Questions about the grid below.
1) Find the largest entry in the last column.
2) Find the first entry, reading row by row.
3) Find the entry just right of 85.
4) Find the 2nd entry from the end, reading row by row.
5) Find the entry in the bottom-right corner.
6) Find the third smallest entry.
7) Find the 3rd entry on the diagonal from the top-right corner.
8) Find the largest entry in the first column.
array([[ 76, 186, 174, 187, 179, 146, 163, 183, 110,  98],
       [ 62, 156, 158, 154, 177, 159, 193, 157, 163,  57],
       [ 83, 196, 181, 195, 169, 140, 157, 193, 106, 126],
       [197,  93,  91,  93,  62, 154,  46,  95, 116, 158],
       [123, 158, 149, 159, 132, 145, 118, 157, 111, 138],
       [119, 149, 142, 150, 138, 151, 122, 148, 116, 112],
       [ 62, 157, 161, 154, 173, 158, 199, 159, 173,  62],
       [202, 100,  95, 101,  59, 150,  39, 102, 107, 173],
       [182,  89,  95,  85,  60, 156,  77,  94, 157, 150],
       [ 72, 163, 161, 162, 173, 155, 180, 163, 149,  74],
       [173,  94,  99,  91,  70, 156,  86,  99, 157, 144]])
1) 173
2) 76
3) 60
4) 157
5) 144
6) 57
7) 193
8) 202

133,137,134,36,199,125,170,146
218,195,111,81,110,139,155,114
144,135,96,34,102,145,198,108
124,97,178,74,223,122,152,131
150,174,131,80,154,210,188,101
Counting starts at 0.
The bottom-right entry: 101
Which number is the entry just left of 108?
Answer: 198
Which number is the entry in row 0 and column 2?
Answer: 134
The entry at row 0, column 1 -> 137
Which number is the entry just left of 114?
Answer: 155
The entry in the top-right corner: 146
The entry at row 1, column 0: 218
The entry just left of the smallest entry: 96
The entry directly below 124: 150
The entry at row 1, column 1 -> 195
The entry just right of the largest entry -> 122
Which number is the entry just left of the largest entry?
Answer: 74

Read these off the matrix that follows.
1) The bottom entry of the column that holds the largest entry?
2) The entry directly below 144?
3) The entry directly below the largest entry?
4) The entry just right of the smallest entry?
5) The median entry?
6) The entry just left of 105?
7) The top entry of the column that holds the smallest entry?
8) The entry just left of the largest entry?
[[ 86  67 138  80 184  71 148 121  78]
 [ 73 131  44 177  36 103 130  96  97]
 [ 83  69 113 170 174  74 194  68  75]
 [106 122  58 232  76 130 181  56 130]
 [ 96 103 105 205  86 104 144 131  91]
 [131 158  74  53  39 146  73 176 124]
 [164 168 155  68 101 170  70 161 154]]
1) 68
2) 73
3) 205
4) 103
5) 105
6) 103
7) 184
8) 58

[[166 113 121 135 134 138 144 120 123 132 113 127 118 137  97]
 [112 152 159 149  98 122 129 141 121 118 100 113 114 138 163]
 [107 212 129 128 108 110 162 171 127 140  87 105 119 155 165]
 [225  62 112 164 128 159 141 111 101 123  88 136  91 130  81]
 [185  94 112 159 120 146 149 128 115 128 110 127  98 138 105]
 [102 170 133 129  91 121 146 163 127 135  97 112 122 159 158]]
The top-left entry?
Answer: 166
The entry just left of 111 is 141
The third entry, reading row by row -> 121
The top-right entry?
Answer: 97
The third entry on the main diagonal?
Answer: 129
The entry directly above the smallest entry?
Answer: 212
The entry directly above 140 is 118
The bottom-right entry: 158
The last entry of the smallest entry's row is 81
The entry in the bottom-left corner?
Answer: 102
The smallest entry: 62
The entry just left of 88 is 123
The first entry of the smallest entry's row?
Answer: 225
The bottom entry of the column that holds the smallest entry is 170
The entry directly above 107 -> 112
The entry just right of 94?
Answer: 112
The fifth-last entry, reading row by row?
Answer: 97
The entry directly above 100 -> 113
The smallest entry in the last row?
Answer: 91
The entry just right of 185?
Answer: 94
The fourth-last entry, reading row by row: 112
The entry directly above 130 -> 155
The 2nd entry in reading order: 113
The fifth entry, reading row by row: 134
The 2nd entry on the diagonal from the top-right corner?
Answer: 138

x =
[[206 140  81  67 104 159 188 162 109  86]
 [187 111  63 136 184 129  56 120 171 126]
 [181  85 108 182 103  98 167 108 106 169]
 [181 121  77 106 172 174 111  79 124 162]
 [178  74 149 150  85 170  66 149 149  56]
 [178  70 155 128 105 161  95 182  87  97]
 [194 135  82  68 123 175 197 132  87  79]
 [189 140  92  80 103 155 166 162 115  78]
 [165 157 117  78  70  84 144 157 182 152]
 [182 119  73 105 175 169 107  80 131 162]
 [190 131  74  83 144 184 164  97  79 124]
 [194 122  62 104 171 175  93  77 116 162]
 [199 157 107  76  69  87 117 158 182 188]
 [192  74 135 160  80 163 107 117 182  49]
 [171  81 105 183  93 117 180  90 137 177]
 [206 130  88  89 138 183 156 106  76 121]]
The minimum: 49
The 1st entry in reading order -> 206
Give the bottom-left entry.
206
The 2nd entry in reading order -> 140
Give the bottom entry of the column that holds the smallest entry.
121
Give the largest entry in the last column.
188
Give the third-last entry, reading row by row.
106
The entry just right of 92: 80
The entry in the top-right corner -> 86
The 5th entry, reading row by row -> 104
The fifth entry from the end, reading row by row -> 183
The entry directly above 123 -> 105
Give the smallest entry in the last row.
76
Give the smallest entry in the first column.
165
The entry directly above 88: 105
The entry directly above 68: 128
The entry just right of 170 -> 66
The fourth entry from the end, reading row by row -> 156
Give the entry directly above 150.
106
The third entry, reading row by row: 81
Give the entry directly below 163.
117
The first entry of the smallest entry's row is 192
Give the third entry on the diagonal from the top-right corner.
108

array([[123, 118, 122,  78, 128, 143, 141],
       [130,  99, 147, 179, 102, 129, 141],
       [123, 168, 110,  83, 113, 132, 130],
       [110, 179, 132, 106,  98, 138, 124],
       [153, 165, 142, 158, 169, 120, 120],
       [130,  83, 152, 113, 160, 130, 145],
       [130, 109, 101, 153, 156, 124, 137],
       [144, 141, 133, 103, 129, 142, 125],
       [125,  97, 124,  74, 119, 135, 124],
       [154, 152, 131,  94, 124, 136, 125],
       [141, 132, 131,  37, 149, 126, 144],
       [133, 110, 140, 168, 191, 134, 134],
       [134, 179, 120, 108, 148, 135, 122],
       [101, 106, 131, 108, 128, 117, 125]])
Counting starts at 0.
The entry directly below the smallest entry: 168
Find the entry in row 0 and column 2.
Answer: 122
The top entry of the column that holds the largest entry: 128
Find the entry directly above 191.
Answer: 149
The entry at row 0, column 0 -> 123
The smallest entry: 37
The entry at row 0, column 1 is 118
The top-right entry: 141
The entry directly below the largest entry is 148
The bottom entry of the column that holds the smallest entry is 108
Find the entry at row 1, column 0.
Answer: 130
Find the entry just left of the smallest entry.
Answer: 131
Find the entry at row 2, column 0.
Answer: 123
The entry in the bottom-left corner -> 101
Find the entry directly above 137.
Answer: 145
The entry in the bottom-right corner is 125
The entry at row 1, column 2 is 147
The entry just right of the largest entry is 134
The largest entry: 191
Find the entry directly above the smallest entry.
Answer: 94

Read these off the table that follows. Indices start at 0.
1) What is the entry in row 0 and column 2?
2) What is the entry directly below 179?
3) What is the top-left entry?
4) What is the entry at row 1, column 1?
5) What is the entry in row 1 and column 0?
6) What is the entry just right of the smallest entry?
7) What is the entry just left of 178?
8) What is the entry directly above 123?
[[182 131 156 179 163 158]
 [170 130 200 161 170 170]
 [173 129 169 159 157 163]
 [184 126 195 159 162 158]
 [171 125 217 162 170 182]
 [171 135 170 174 165 168]
 [168 123 162 178 172 169]
 [168 120 190 180 176 175]]
1) 156
2) 161
3) 182
4) 130
5) 170
6) 190
7) 162
8) 135

Questions about the row below.
1) What is the entry just right of 49?
2) What is the entry just right of 163?
[146, 163,  98, 161, 144,  49, 107, 146, 106,  97]
1) 107
2) 98

m =
array([[ 86, 197, 225, 153,  99, 172, 169, 143, 110],
       [104, 131, 102, 148, 139,  53, 163,  92, 172],
       [130, 175, 179, 139, 157, 156, 128, 105, 110],
       [140, 121, 146, 112, 121, 166, 113, 167,  79],
       [194,  95,  78, 135, 146,  99, 131, 106, 102],
       [ 87, 122,  59, 115, 154,  45, 132, 107, 179],
       [131, 115, 132, 109, 114, 141, 120, 163, 109],
       [133, 133, 120, 125, 139, 125, 126, 122, 129],
       [100, 116, 108, 103, 124, 129, 101, 155, 148]])
Rows and columns are numbered from 0.
Read off the entry directly above 156.
53
Read off the median entry.
126
The entry just left of 154 is 115
The top-right entry -> 110
Read off the entry just right of 141.
120
Read off the entry in row 2 and column 0.
130
Read off the entry in row 0 and column 0.
86
The minimum is 45
The entry directly below the centre entry: 154
The bottom entry of the column that holds the smallest entry: 129
Read off the entry at row 0, column 2.
225
The entry in row 0 and column 1 is 197
Read off the entry in row 1 and column 0.
104
Read off the top entry of the column that holds the smallest entry.
172
Read off the entry directly below 114.
139
Read off the bottom-right entry.
148
Read off the entry directly above the smallest entry.
99
The entry in the bottom-left corner is 100
The entry directly above 175 is 131
Read off the entry directly below 130.
140
The entry just right of 167 is 79
Read off the entry just left of the centre entry.
135
Read off the entry just right of 140.
121
Read off the entry directly above 105.
92
Read off the entry directly below the largest entry.
102
The entry just right of 153 -> 99
